In the rows, zero is written as 128.
Each row has a class, written after it, and each block has its own classes.
[ 86 161 151 186 113 131 110 129 101 108  93 109 172 136 152 170  93 108
 160 156 136 150 176  62 122  20 139 123 181 106 191 137 153 133 130 148
 115] : sef
[109  92 114 135 102 138 156 154 136 144 117 167 117 145  85 152 125 114
  98 149 145 140  84 123 158 160 151 134 104 123 109  97 142  97  97 100
 130] : gom
[131 126 123 137  80 121  58 101  39 119  92 116 114 157 204 122 127 151
 100 185 114 145 147  87 139  90 123 122 134 113 207 134 146 161 161 142
 127] : pibos
[ 45 180 139 188 174 129 158 165 182 144 154 102 134 120  10 113 104 117
 134  64 127 156 170 141  96 131 127 148 132  94 101  90 152 190  84 145
  96] : rok
[207 105 133 122 153 120 119 121 135 182 144 115  87 139 145  52 192 169
  56  87  86  60 205 163 104 136 120 103 137  88  63 131 106 169 152 179
  74] : Telir
[168 106 103 144  96 133  98  89  96  99 111 134 163 156 184 107  82 141
 116 180 147 142  86 107 135 123 100 129 131 166 173 125 125 132 197  99
 178] : gukoz
[170  75 112  83 117 131 124 132 123 163 120 162  89 133 144 145 187 105
  91 154 120  94 120 112 166 141 125 138 128  79 104 137 112 109  83 128
 100] : Telir
[148  72 140 118 117 165 208 164 140 138 124 124 124 137  63 174 122  77
 141 138 176 108  39 101 156 133 155 164 134 126 138  99 140  98  98 122
 152] : Basub
[138 147 113 127 139 115 114 126 124 143 161 161  98 121 138 107 157 126
 109 109 100 112 159 168 110 163 102 106 116 112  98 159 133 121 135 101
 120] : gezil
[ 89 144 142 144 104 147 132 148  97 123 100 134 159 135 133 171 105 111
 138 157 141 138  97 111 143 103 149 122 113 131 157 117 151 109 158 120
 141] : gom
[ 94 153 119 163  94 128  74 120  82 128 106 123 149 144 154 120 124 153
  78 145  96 125 165 158  95 123 108  91 117 149 135 170 135 126 197  97
 158] : gom
[137 123 131 171 157 134 127 133 148 201 145 113 116 143  61  62 140 155
  73 102 106 119 176 138 117 118 109 126 141  68 103  99 132 195 101 160
  98] : gukoz
[ 99 122 138 133 137 128 141 138 108 142 111 125 106 121 123 175 139  93
 141 125 116 124 134  84 125 107 124 134 147 112 141 149 148 107 111 132
 113] : rok
[159  82 137 108 117 145 141 149  83 205 111 144  71 129 136 174 200 120
  73 138  97  68 133 132 135 133 134 100 130 110  98 194 132  60 123 131
 122] : gom
[138 124 129 125 130 140 131 130 130 115 130 148 147 129 133 145 135 106
 136 149 111 110 115 105 135 106 124 130 141 132 141 153 114  97 130 109
 130] : Telir
[ 74 205 152 150 139 125  97 131 100 108 126 101 171 115 147 127 109 137
 146 112 130 134 169 167  84 102 147 104  91 116 142 118 147 156 196 156
 116] : gom
[ 39 227 158 161 161 119 121 141 129  88 139 118 193 103  92 128  80 110
 185  92 151 169 154 149  97 102 162 115  79 113 144  65 158 157 160 154
  89] : gom
[171  91 113  94  94 135 103 118  72 157 127 154  70 139 220 149 183 130
  86 166  94  77 135 148 119 147  99 100 129 128 118 224 125  93 161  92
 159] : gezil
[ 70 127 158 156 139 138 193 169 143 121 126 131 159 128  64 175  93  87
 165 127 174 139 111 114 125 100 195 153 103 109 131  74 147 106 110 163
 106] : gom
[140 126 149 106 148 145 157 149 142 128 136 132 138 122 122 152 143 101
 155 132 142 106 105 119 146 105 151 146 129  97 124 114 123 134 112 152
 106] : Telir
[107 138 152 170 159 128 190 159 173 129 174 135 134 136  65  91  99 123
 139  90 146 129 148 149  95 125 156 137 119 120 103  80 140 162 109 152
  98] : gezil
[ 87 154  96 143  95 128 101 118 129  53 118 144 172 140 145 156  78 108
 163 161 177 168 104 129 128 125 126 155 129 148 145 150 137 115 154  69
 174] : sef
[182  87 100 110 106 136 138 126 127 143 163 160  77 147 155  93 156 148
  73 125 125  80 113 198 102 204  99 121 109 161  69 179 117 119 163  80
 169] : gezil
[148 141 163 135 137 142 134 140 112 127 121  91 132 123 162 164 152 101
 150 132 147  93 147 127 132  96 130 112 133 104 137 138 129 135 156 184
 110] : pume
[105 183 157 126 124 126  78 117  66 124 106  55 175 121 164 120 115 128
 149 128 131 132 201 122  81  52 133 130 118  52 174  97 138 198 205 199
  87] : Basub
[160 141 108 143 154 112 141 127 166 119 188 145 110 135  49  30 113 171
 117  68 154 157 119 192 123 209 130 144  89 148  92  37 136 183 132 117
  99] : pibos
[252  54 119  61 111 137 148 108 123 131 131 157  94 149 198  96 161 148
 108 141 137  72  71 141 156 175 124 131 128 157  82 106 103 114 164 136
 131] : Telir
[126 109 108 150 116 135 113 108 109 129 128 127 136 138 119 135 120 112
 105 165 119 119 148 126 108 117 114 142 131 117 142 193 116 106 155 111
 167] : gukoz
[ 88 171 121 143 115 140 123 138 142  83 117 144 179 132 143 119  70 130
 154 139 172 172  78 132 137 149 120 154 107 142 149  77 149 171 156  96
 163] : toven
[107 162 155 175  91 136  84 119  74  74  85  60 212 152 217 155  81 128
 163 182 138 126 156  97 117  37 121  98 152 146 215 145 128 148 246 164
 166] : pume
[ 89 134 125 162 132 136 150 154 172 100 139 131 147 130  67 145 113  87
 135 132 163 148 123 136 146 143 128 142 107 108 118  84 129 142  95 120
 118] : pume
[113 146 133 123 110 129 123 134  99 107 103 149 161 128 166 158  98 117
 149 149 155 153  80 111 153 123 151 116 102 139 155  72 156 111 160 124
 126] : gom
[ 88 109 150 151 115 149 155 164 105 174 109 136 117 129  85 190 154  95
 104 148 108 105 135 105 130  95 148 113 136 114 134 174 145  70 105 120
 126] : gom
[112 170 141 125 141 129  98 106 100  80 126 118 170 113 167 140 134 105
 166 132 103  99 165 130  94  81 119 118 134 140 151 212 115  97 205 127
 144] : Telir
[ 75 156 150 172 116 131 112 141  82 145  96 125 152 125 121 169 124 111
 115 149  92 135 173  92 119  67 139  96 138 110 169 149 151  93 141 137
 113] : gom
[117 124 108 144 135 129 135 137 169 152 149 154  93 124  65  81 154 142
  81  91  97 118 159 182 105 202  93 129 116 112  60 154 137 133 117  77
 139] : toven
[119 151 125  79 148 126 109 135 100 148 156 162  70  98 118 153 195  98
 155 107 133 124 106 155 155 171 129 139  89  92 128 152 146 120 102 105
 103] : pibos
[ 71 158 108 203 125 136 107 113 143  98 141 133 177 138  65 106  75 114
 119 147 107 161 145 124  97 113  92 133 139 150 159 169 132 126 154  64
 179] : gukoz
[131 115 133 169 159 141 179 171 188 177 152 132 100 135  34 120 145 126
 102  86 129 115 157 134 131 122 145 144 166  95  73 110 132 141  35 139
  93] : sef
[136 147 137 160 158 129 166 135 176 102 159 120 140 136  87  87  98 140
 156  77 167 128 147 160  94 130 152 143 139 136  79  91 135 156 133 146
 112] : sef
[212  95 131  94 100 133 151 112 100  93 132 142 124 152 235 106  91 149
 162 150 171 115  66 143 138 163 139 130 111 169 135  73 137 148 199 158
 152] : gezil
[149  90 108 130 108 139 118 134 127 196 119 156  74 133 123 114 189 150
  53 124  84  88 150 153 131 173  83 117 141 112  90 193 127 112 111  85
 151] : toven
[178  85 127 130  93 134 125 116  74 139 122 141  98 150 210 140 149 131
  97 167 100  78 145 124 102 116 107 104 149 152 139 213 126  80 186 111
 161] : gezil
[ 97 187 123 170 136 121 118 130 162  75 135 132 177 140 112  96  64 132
 162 107 178 183 122 126 130 116 135 140 135 131 129  40 150 190 116 123
 112] : sef
[133 117 129 143 118 124 131 137 108 146 137 153 109 134 155 140 139 113
 110 146 108 113 150 115 116 117 122 110 138 116 141 156 138 108 123 119
 122] : gezil
[ 55 192 145 105 162 129 126 142 121 114 124 116 130  87 123 197 130  73
 200 107 161 157 118 108 138 108 139 148 110  75 151 122 167 147 109 149
  94] : rok
[126 154 120 146 139 123  95 104 110 116 131 131 156 127 135 115 110 117
 139 138 129 147 132 123 121 116 107 125 123 120 153 138 132 141 160 117
 140] : gukoz
[133 136 115 110 110 144 138 124 128  93 147 122 147 127  94 127 107 101
 142 126 165 127  75 150 106 161 117 141 112 148 125 119 133 111 169  86
 164] : Basub
[ 73 160 126 164 158 130 176 149 181  97 151 134 145 122  43 135  78  99
 171  86 162 167  99 133 122 157 136 159 117 141 114  69 148 147 106 110
 127] : rok
[124 137 130 129 122 139 130 137 123 107 118 133 140 133 152 168 115 109
 163 140 169 137 106 114 140 102 137 142 151 125 133 130 144 126 122 116
 136] : sef
[ 92 155 120 163 141 117 107 148 144 180 160 144 101 133  86  80 156 144
  68  99  90 128 199 170 106 141 101 106 121  71  97 122 140 188  90 117
  93] : gezil
[ 68 162 131 179 131 140 145 151 149 106 156 138 151 139  33 104  91 120
 149 112 154 173  97 136 136 136 135 165 115 142 159  79 152 169 114  93
 136] : pibos
[ 90 162 112 144 124 141 126 134 177  65 146 150 191 137  89 100  76 121
 150 136 157 164  79 146 140 146 117 156 108 152 133  74 125 170 134  77
 152] : Telir
[ 92 143 115 131 155 117 122 138 133 156 178 148  75 110  37 108 186 123
 102  80 105 121 182 192 106 172 135 144  90  92  94 178 124 130 104 101
 105] : pibos
[ 40 170 137 187 152 129 119 153 140 169 123 107 127 124  56 137 129 116
 115  99 103 149 186 106 109  94 109 135 149  65 139 120 156 177  83 139
  94] : rok
[145 103 115 152  88 131 107  99  74 108  87 114 126 150 201 155 110 133
 114 166 111 116 124  91 115 107  96 124 161 164 171 176 138 101 198 112
 175] : rok
[ 89 146 116 152 123 127 118 127 110  97 145 132 119 133  95 133 124 115
 142 132 134 139 134 144 118 134 139 144 110 135 157 166 137 122 154  95
 151] : pibos
[106 157 129 129 118 112 100 122  97 104 128 133 143 134 194 131 111 121
 140 151 145 141 153 135 113 108 136 127 105  85 153 113 143 164 160 147
 119] : gezil
[105 135 125 140  97 114  75 112  62 126 113 123 129 145 207 138 131 130
 100 173 102 119 194 124  93  82 116 105 128  96 166 181 130 140 166 134
 132] : gezil
[150 118 108 149  98 123 116 113 135  89 107 118 152 164 172  98  80 155
 125 143 177 145 128 127 134 116 141 151 141 131 128  68 132 180 150 147
 137] : sef
[130 134 138 118 130 135 141 135 122 124 119 140 125 118 158 145 133 117
 152 127 137 118 119 129 124 141 132 133 121 118 124 144 140 113 156 126
 138] : toven
[131 131 138 141 133 126 119 132  85 148 131 136  97 127 123 136 159 120
 129 126 108 120 141 110 137 113 132 124 132 116 165 150 144 117 129 128
 110] : pibos
[149 160 116  99 124 125  89 112 113  99 124 132 130 129 202 130 134 135
 158 123 164 126 113 148 130 133 121 131 129 119 111 134 138 146 161 122
 134] : sef
[155 120 141 145 155 128 159 138 154 148 143 128 100 130 104 118 152 127
 129  86 141  98 164 141 112 115 143 134 156 104  77 125 134 130 101 155
  95] : sef
[148 118 146 125 126 127 148 127  95 101 133 111 120 141 152 127 113 128
 169 131 171 128 115 131 129 121 177 157 104 131 162  87 134 158 166 179
 118] : pibos
[113 172 126 144 143 121 123 128 148  88 139 133 154 122 126 124 103 117
 169 103 161 144 134 139 118 121 135 142 132 122 117 101 142 143 131 125
 118] : sef
[146 149 120 142 139 122 116 131 160 133 140 119 132 145 124  66 114 169
 116  88 167 138 144 166 127 140 124 139 135 105  84  46 139 214 117 153
  98] : sef
[124 121 125 137  96 128  87 111  55 127 110 119 108 146 175 137 141 139
 114 166 115 123 159 111 126  94 135 128 128 119 184 169 132 133 173 133
 137] : pibos
[150  76 124 149  85 145 135 120  87 132  87 104 114 167 184 148 107 144
  98 166 126 110 111  89 124 110 114 132 165 160 155 148 135 131 176 132
 170] : rok
[ 69 181 131 164 178 112 127 145 197 109 167 124 178 127  33  52  95 138
 132  80 138 158 168 165 107 128 139 152  96  66 103  14 124 226  83 156
  66] : Telir
[195  70 127  90 112 149 160 134 110 137 114 149  80 135 182 191 169 103
 140 146 162  78  79 116 156 132 143 140 156 136 104 189 133  65 122 120
 153] : sef
[ 81 125 153 194 108 143 154 134 100  74 114 105 172 159 108 144  62 120
 162 166 165 158 114  82 119  55 171 165 136 158 221 113 145 142 157 141
 151] : pibos

A new block, with new classes.
[171 189 129 106  58 177 162 186 175 148  88 141 166 146  43 102  98  93
 130 128 130 133 173 100 147 167  97 129 114  77 116 149 120 197 101 172
 119] : mesof
[148 177 119 106  72 168 156 181 171 150  77 134 153 145  43  98 115  91
 132 119 102 136 166  99 139 153  94 132 126  92 124 160 132 188  88 160
 111] : mul
[154 209 131 137 128 120 113 153 167 134  55 146 165 149 206 158 122  82
 176 105  13 117 119 104 109 157 192 139  72 127  93 128  67 128 101  84
 118] : mul
[166 220 158 166  98 115  95 182 146 126  52 129 126 134 175 166 137  83
 167 122  59 119 109 143 124 164 156 122  45 108 103 123 101 114  62  99
 120] : Tovuf
[185 217 117 159 137 140 128 151 154 124  58 144 154 158 194 156 121  92
 147 117   4 114 106 115 143 174 164 127  82 123  91 133  75 125  86  89
 121] : mefov
[159 205 138 161 117 105  83 183 164 122  64 134 144 135 164 172 134  80
 192 114  37 129 115 131 111 157 138 124  47 109  94 120 100 110  86  95
 133] : mul
[155 190 150 142 145 131 124 150 138 133   4 152 163 155 216 170 132  56
 167 131  51 110 106 144  97 170 181 145  73 136 105 138  47 107  93  76
 104] : sas
[148 170 145 159  94 151 135 158 143 163  38 115 143 161  49  61 116  78
 163 112 124 101 183 141 131 150 116 139 118  76 121 204 105 194 101 188
 119] : rin
[188 232 155 166  98 109  97 191 178 111  66 136 146 141 185 174 127  90
 171 116  59 118 130 146 138 176 140 126  39  89  68 108 106 135  93 108
 143] : mesof
[149 180 121 158  93 153 132 177 161 137  51 119 148 147  40  72 115 112
 153 110  96 120 168 128 157 149 105 159 138  75 103 198 122 193  93 179
 125] : mefov
[107 157 152 177 104 132 191 118 195 122  95 170 142 127 158  82 156 101
 136  97 124  97 142 127 148 172 159 197 159 144  78 122  91 160 161 104
 127] : mefov
[143 116 147 165 102 142 185 128 191 165  68 173 153 145 185  97 138  78
 139 123 125  81 131 118 121 175 173 198 157 145  98 149 101 154 147  76
 103] : rin
[145 126 165 143  95 154 189 112 170 148  61 181 145 126 225  97 151  74
 136 110 154  97 139 132 122 158 180 197 155 165  98 127  82 149 152  45
 107] : sas
[170 224 144 175 111 124  79 178 154 111  86 143 116 130 150 184 138  97
 180 126  44 119 118 142 124 173 134 110  47 117  93 116  99 133  81 109
 136] : solev
[170 208 139 144 141 128 119 160 140 122  48 149 167 143 225 161 129  70
 173 115  36 107 120 112 114 159 210 118  68 122 100 127  63 124  93  80
 108] : sas
[154 140 146 170  98 141 191 123 173 133  75 177 133 116 207  93 146  97
 120 106 116 101 134 125 147 165 152 194 163 160  98 120 109 145 148  66
 132] : mefov
[127 173 133 148  83 151 128 172 163 149  50 122 151 153  41  67 112 105
 171  99  98 119 188 124 126 133 118 148 132  70 113 184 110 189 105 170
 124] : mul
[163 228 151 171 115 127  81 172 145 120  69 152 122 126 163 177 135  82
 164 129  31 114 117 143 124 169 146 121  54 123  84  96  88 144  88 109
 115] : solev
[170 182 114 122  73 182 160 184 154 140  80 136 145 146  43  98 113  89
 112 134  99 131 149 103 167 166  75 126 135  95 117 174 133 192  89 162
 114] : mefov
[139 172 149 142  94 162 140 174 141 145  26 123 153 154  59  73 118  83
 165 112 125 114 186 133 126 139 133 149 128  71 118 186 102 190  98 172
 106] : sas
[164 186 113 125  81 179 164 179 164 138  77 135 150 151  41  88 110  96
 122 127 102 130 151  98 159 162  88 141 140  88 116 179 131 192  86 169
 115] : mefov
[159 183 153 146 124 145 130 152 147 133   5 150 159 154 216 166 143  58
 156 140  53 112 105 143 112 177 160 139  81 144 100 137  52 109  93  76
 100] : sas
[102 146 151 171 100 137 174 111 181 138 103 186 137 115 140 101 149  96
 143 115 135  92 143 140 122 166 160 199 161 154  78 113  84 178 174  94
 110] : solev
[182 209 120 153 134 137 135 156 158 119  54 146 153 155 206 161 126  92
 144 117  12 113 100 113 140 178 169 132  85 134  90 141  81 126  94  86
 123] : mefov
[ 91 138 163 149  94 128 173 128 204 141  91 174 150 127 160  91 142  98
 145  91 114 102 157 110 112 155 178 211 149 144  98 113  84 154 168  85
 119] : mul
[159 162 126 158  71 169 145 179 133 151  67 115 136 155  46  76 116  97
 117 130  95 118 167 112 162 154  81 117 151  79 126 191 128 186 110 155
 113] : mefov
[159 177 152 168 124 137 123 140 145 152  23 141 155 156 213 147 132  65
 154 153  39  98 103 143 113 185 144 126  85 152 110 152  48  99  88  96
 112] : rin
[154 176 134 106  81 181 163 183 147 146  76 138 155 151  58 104 114  73
 129 135 139 123 163 110 137 156 111 127 131  86 125 172 116 194  91 148
 101] : sas
[159 193 136 151  71 148 144 179 170 144  43 122 163 152  53  77 112 101
 166 113 122 123 195 131 148 149 106 142 122  65  92 174 113 197 109 184
 128] : mesof
[128 131 152 150  90 148 195 136 173 168  44 176 148 131 185 107 137  86
 135 114 124  94 121 121 115 165 188 208 150 144 104 140  95 151 132  69
  89] : Tovuf
[154 206 135 133 132 136 116 163 166 137  52 141 162 153 195 159 117  90
 171 107  15 121 119 107 103 159 185 128  72 126 103 124  70 122  94  84
 116] : mul
[152 181 117 166  94 161 145 171 154 142  48 116 151 154  42  62 115 109
 158 109  97 119 169 123 153 147 107 146 148  80 101 202 124 191  97 177
 121] : mefov
[168 210 151 153 101 132 123 168 165 133  23 149 168 152 203 172 129  74
 163 135  61 116 113 145 118 183 142 134  75 137  78 127  57 118 102  96
 126] : mesof
[174 190 143 162 127 127 128 146 164 145  61 131 153 161 195 147 126  74
 158 130  29 102 117 115 125 179 174 129  71 132 103 146  66 119  96 101
 109] : rin
[165 158 149 143  49 172 140 188 140 172  76 106 136 155  47  84 123  94
 118 145 122 124 191 114 141 144  66 112 131  72 144 190 127 181 101 159
 113] : Mep
[119 140 140 155 103 158 172 123 182 159  78 196 143 135 155 117 127 106
 140 120  99  88 135 118 116 174 177 206 164 149  95 124  76 174 139  87
  95] : solev
[ 96 152 156 169  97 138 175 112 200 129  99 181 135 112 149  97 164 106
 142 112 133  98 146 133 131 169 164 196 161 160  73 103  87 178 168 102
 106] : solev
[163 166 123 155  68 162 150 185 140 142  69 118 139 147  34  72 111  99
 103 134  91 122 169 122 171 157  72 125 159  80 122 173 136 184  97 167
 108] : mefov
[182 215 138 144 120 122 119 147 167 139  64 134 164 155 214 152 126  85
 159 123  29 115 127 103 112 165 193 134  65 120 113 134  71 117  82  92
 122] : Mep
[163 175 133 126  75 171 150 165 157 163  72 124 148 158  55  80 118  76
 130 134 131 114 166 118 145 165  98 120 125 100 132 194 114 190  83 166
 112] : rin
[156 133 145 144  80 147 184 134 190 170  84 171 154 138 195 101 140  98
 128 111 117  94 147  99 126 165 175 198 145 139 111 148 101 157 125  83
 108] : Mep
[161 222 147 173 113 126  83 171 161 115  66 142 122 139 147 182 137  93
 170 129  39 118 117 147 120 174 142 124  59 123  88 111  87 133  83 109
 122] : solev
[152 148 140 166  71 169 157 164 148 172  58 104 145 164  40  62 126  78
 139 143 130 108 177 123 142 162  84 109 148  88 129 201 118 181 110 163
 105] : rin
[165 201 157 158 121 121  90 180 156 117  58 136 140 145 177 174 132  79
 186 123  57 115 118 138 119 169 164 126  47 104  99 128  88 110  74  94
 124] : sas
[161 213 142 138 121 134 131 160 145 142  45 139 147 144 202 164 125  86
 149 117  44 112 108 125 124 168 194 126  69 124 102 136  84 136  82  85
 107] : Tovuf
[133 192 148 147  79 146 144 186 134 152  30 115 137 137  56  85 118  90
 151 115 130 111 176 144 137 140 126 141 124  64 113 188 126 209  97 172
 116] : Tovuf
[131 134 129 155  93 133 172 123 185 146  86 192 148 118 167 112 141  94
 133 119 107  90 129 108 129 171 189 208 172 155  85 116 102 178 149  88
  90] : solev
[186 220 114 163 138 138 132 145 152 129  62 146 161 151 206 147 121  90
 162 114   6 114 107 102 138 170 177 124  83 129  97 133  64 122  83  85
 121] : mefov
[142 118 149 165 102 150 187 126 187 175  67 171 152 143 191  93 136  82
 147 118 115  81 135 108 120 172 177 197 152 156 101 157  89 151 140  80
 101] : rin
[174 195 136 159 130 126 117 143 158 140  53 135 158 160 198 143 131  74
 162 124  31  98 117 123 125 180 184 115  67 132 104 149  64 123  93 102
 114] : rin
[159 218 135 157 137 132 102 151 143 133  59 153 148 137 189 171 125  92
 178 125  19 112 118 122 109 165 181 123  72 138  96 126  51 141 103  94
 111] : solev
[ 94 140 158 154  98 136 182 122 205 141  76 174 151 134 164  91 149  94
 151  93 123 103 147 121 110 156 170 210 152 147  89 120  86 154 164  86
 119] : mul
[166 164 132 128  71 175 164 162 165 158  73 117 147 157  56  85 121  79
 117 137 128 114 160 112 147 173  98 126 127 101 134 192 123 188  92 164
 113] : rin
[152 133 154 150  85 137 175 147 201 160  74 166 149 142 196 112 141 101
 132 112 121  94 143 120 119 167 179 205 144 131  96 141 108 158 140  74
 108] : Mep
[156 168 135 136  78 172 160 171 159 157  72 121 148 152  48  82 120  75
 130 136 132 111 160 119 140 172  94 124 122  94 127 195 126 189  97 173
 116] : rin
[147 147 144 154  76 143 184 141 208 153  71 180 175 145 185 111 130  94
 149 115 124  96 144 102 129 179 178 194 150 126  81 125  82 161 150  79
 113] : mesof
[152 161 142 141  75 169 150 177 125 161  63 119 153 150  59  81 119  70
 136 137 127 118 181 109 135 141 108 114 146  80 137 175 109 180 100 143
  93] : sas
[170 177 148 159 112 135 126 135 160 151  25 132 156 163 204 142 138  69
 149 140  51 101 106 151 126 195 152 123  84 151 106 160  46 114  92  93
 108] : rin
[156 209 125 145 129 143 118 141 156 131  67 156 148 142 182 170 129  96
 154 124  18 109 110 120 125 180 181 127  81 149  89 124  67 146  99  98
 105] : solev
[123 129 137 146  95 136 179 141 200 159  80 181 158 146 154 112 128  89
 145 101  98  99 144 106 114 164 171 203 150 127  99 131  89 159 152  68
 105] : mul
[159 131 162 152  93 155 185 129 169 152  54 189 150 124 220 106 135  76
 152 108 140  89 140 133 118 161 189 206 149 148  99 125  77 155 142  48
 111] : sas
[133 154 158 160  69 128 181 136 214 140  88 175 166 129 161  93 143  92
 143  98 155  99 159 132 136 173 172 203 148 143  69 114  90 169 170  88
 122] : mesof
[140 175 119 108  78 175 157 185 160 156  88 134 152 151  34  97 107  89
 132 119 106 131 167  96 131 149  93 124 130  86 124 167 133 191  97 158
 110] : mul
[145 129 149 156 107 144 193 138 177 149  59 177 159 135 191 113 137  76
 149 111 126  89 138 121 116 168 191 199 147 129  98 132  84 155 145  63
  98] : sas
[ 95 153 155 168  97 136 168 107 191 134  97 184 139 116 143  91 158  94
 142 111 137  96 144 144 124 169 163 200 159 168  74 115  86 173 170  94
 107] : solev
[161 224 144 174 120 123  76 178 138 116  70 146 126 125 150 180 132  91
 173 131  28 115 116 145 120 169 146 106  56 119  91 101  81 135  81 123
 118] : solev
[135 189 127 155  91 167 128 167 142 146  51 126 135 141  28  86 122 111
 164 118 106 117 180 133 133 146 112 131 138  97 109 186 112 209  97 190
 115] : solev
